Small tables with named rows and columns. After each table, cells are looked up by row and column.

Venuvad:
,Zimo,Fupafu,Bet,Tarud,Fubi
Fude,38,23,74,58,82
Lutezi,74,33,56,52,98
Tif,42,13,50,62,46
Ferad,82,87,58,47,92
Gor,57,88,84,63,87

Fupafu of Ferad: 87
Fupafu of Gor: 88
Bet of Lutezi: 56
Fubi of Gor: 87
Fubi of Lutezi: 98
Bet of Fude: 74
Fupafu of Lutezi: 33
Fupafu of Tif: 13
Tarud of Lutezi: 52
Which row has the largest Tarud? Gor

Memogar:
|  | Kuzero | Nuli | Veb | Nusovon | Temutem | Sop | Desale | Pab |
|---|---|---|---|---|---|---|---|---|
| Dala | 114 | 118 | 212 | 109 | 179 | 19 | 63 | 17 |
| Tefis | 174 | 171 | 106 | 176 | 129 | 240 | 208 | 240 |
| Favevev | 130 | 138 | 171 | 126 | 166 | 90 | 111 | 89 |
| Larusog | 161 | 154 | 139 | 165 | 137 | 183 | 172 | 185 |
| Givun | 131 | 135 | 178 | 130 | 164 | 86 | 109 | 86 |

What is the Sop of Givun in Memogar?
86
What is the Nusovon of Favevev in Memogar?
126
What is the Kuzero of Tefis in Memogar?
174
What is the Pab of Tefis in Memogar?
240
What is the Desale of Givun in Memogar?
109
What is the Veb of Givun in Memogar?
178
What is the Pab of Givun in Memogar?
86
What is the Kuzero of Givun in Memogar?
131
What is the Temutem of Favevev in Memogar?
166
What is the Nuli of Tefis in Memogar?
171
What is the Nuli of Dala in Memogar?
118
What is the Veb of Favevev in Memogar?
171
What is the Sop of Tefis in Memogar?
240
What is the Veb of Tefis in Memogar?
106
What is the Sop of Larusog in Memogar?
183
What is the Sop of Favevev in Memogar?
90
What is the Temutem of Tefis in Memogar?
129
What is the Nusovon of Givun in Memogar?
130

Farumu =
         Zaruk  Fur  Reb  Vomig  Pepazir  Nif  Veb  Buz  Nidafo
Vabib      146  202  186    129      150  165  149  132     185
Gelivu     202  151  132     96      148  211  103  136     188
Mepunar     79  139  189    248      166   43  225  176      95
Nira       147  228  218    110      152  160  137  108     213
Rizavip    111  187  217    178      162   90  177  134     161
Niriba     231  171  141     48      146  247   66  111     229

Gelivu, Fur -> 151
Gelivu, Zaruk -> 202
Vabib, Veb -> 149
Vabib, Nidafo -> 185
Rizavip, Nif -> 90
Niriba, Zaruk -> 231
Nira, Buz -> 108
Niriba, Veb -> 66
Niriba, Pepazir -> 146
Gelivu, Nidafo -> 188
Mepunar, Zaruk -> 79
Niriba, Buz -> 111
Vabib, Nif -> 165
Rizavip, Nidafo -> 161
Niriba, Nidafo -> 229
Mepunar, Buz -> 176
Niriba, Fur -> 171

Table Sez
	Turemar	Rur	Tolola	Biz	Kar	Gunezib	Vusurof	Dumer	Zemovar
Ter	465	524	438	577	378	612	138	377	469
Febo	428	318	862	458	628	451	291	612	358
Kiso	592	649	545	630	460	446	529	469	709
Bovo	285	297	343	366	385	723	84	376	220
Nededal	526	589	215	494	348	523	740	398	702
Gul	607	618	751	603	592	346	677	582	729
Nok	496	581	401	585	377	586	276	378	552
Vul	298	303	509	391	467	678	56	431	215
Madeso	387	492	77	397	299	680	517	318	504
Suf	483	562	353	570	352	605	266	362	535
Rerap	624	619	687	606	551	343	717	567	757

Ter, Gunezib => 612
Vul, Dumer => 431
Bovo, Tolola => 343
Bovo, Dumer => 376
Febo, Gunezib => 451
Kiso, Gunezib => 446
Gul, Tolola => 751
Nededal, Vusurof => 740
Kiso, Kar => 460
Rerap, Turemar => 624
Which row has the largest Tolola? Febo

Lud =
fields: Rozolo, Givisur, Nofipo, Fos, Vuz, Vuf, Resu, Kugunod
Vopepir: [2085, 5520, 6401, 5573, 6682, 4960, 1896, 6460]
Bina: [2603, 6208, 6972, 5531, 7839, 3103, 5301, 5397]
Pafef: [2639, 6598, 5723, 7015, 6775, 3115, 2661, 6422]
Rofirud: [2771, 7721, 4476, 7309, 1650, 4567, 4977, 6483]
Ruk: [3177, 8033, 4524, 7131, 1777, 5146, 6124, 5074]
Dake: [3667, 4479, 8104, 6819, 4464, 6186, 5383, 2041]
Kabukas: [2890, 7933, 4234, 7453, 1268, 5101, 5222, 6190]
Savaz: [2975, 7404, 5041, 7011, 3004, 4061, 5566, 5787]
Viko: [2171, 5559, 6432, 5585, 6719, 4882, 1959, 6504]
Bol: [2163, 6981, 6932, 5842, 4699, 3112, 4317, 7313]
Vavadu: [3694, 4613, 7804, 6543, 4538, 6675, 3970, 969]
Vav: [2096, 8174, 5115, 3129, 6567, 5922, 4445, 5859]

Fos of Vav is 3129
Kugunod of Vav is 5859
Vuz of Vav is 6567
Fos of Rofirud is 7309
Nofipo of Dake is 8104
Rozolo of Pafef is 2639
Nofipo of Viko is 6432
Nofipo of Kabukas is 4234
Givisur of Ruk is 8033
Vuz of Vavadu is 4538
Resu of Rofirud is 4977
Rozolo of Vav is 2096
Kugunod of Ruk is 5074
Rozolo of Rofirud is 2771
Resu of Vav is 4445
Vuf of Bina is 3103
Vuf of Pafef is 3115
Vuf of Vav is 5922
Fos of Kabukas is 7453
Kugunod of Rofirud is 6483

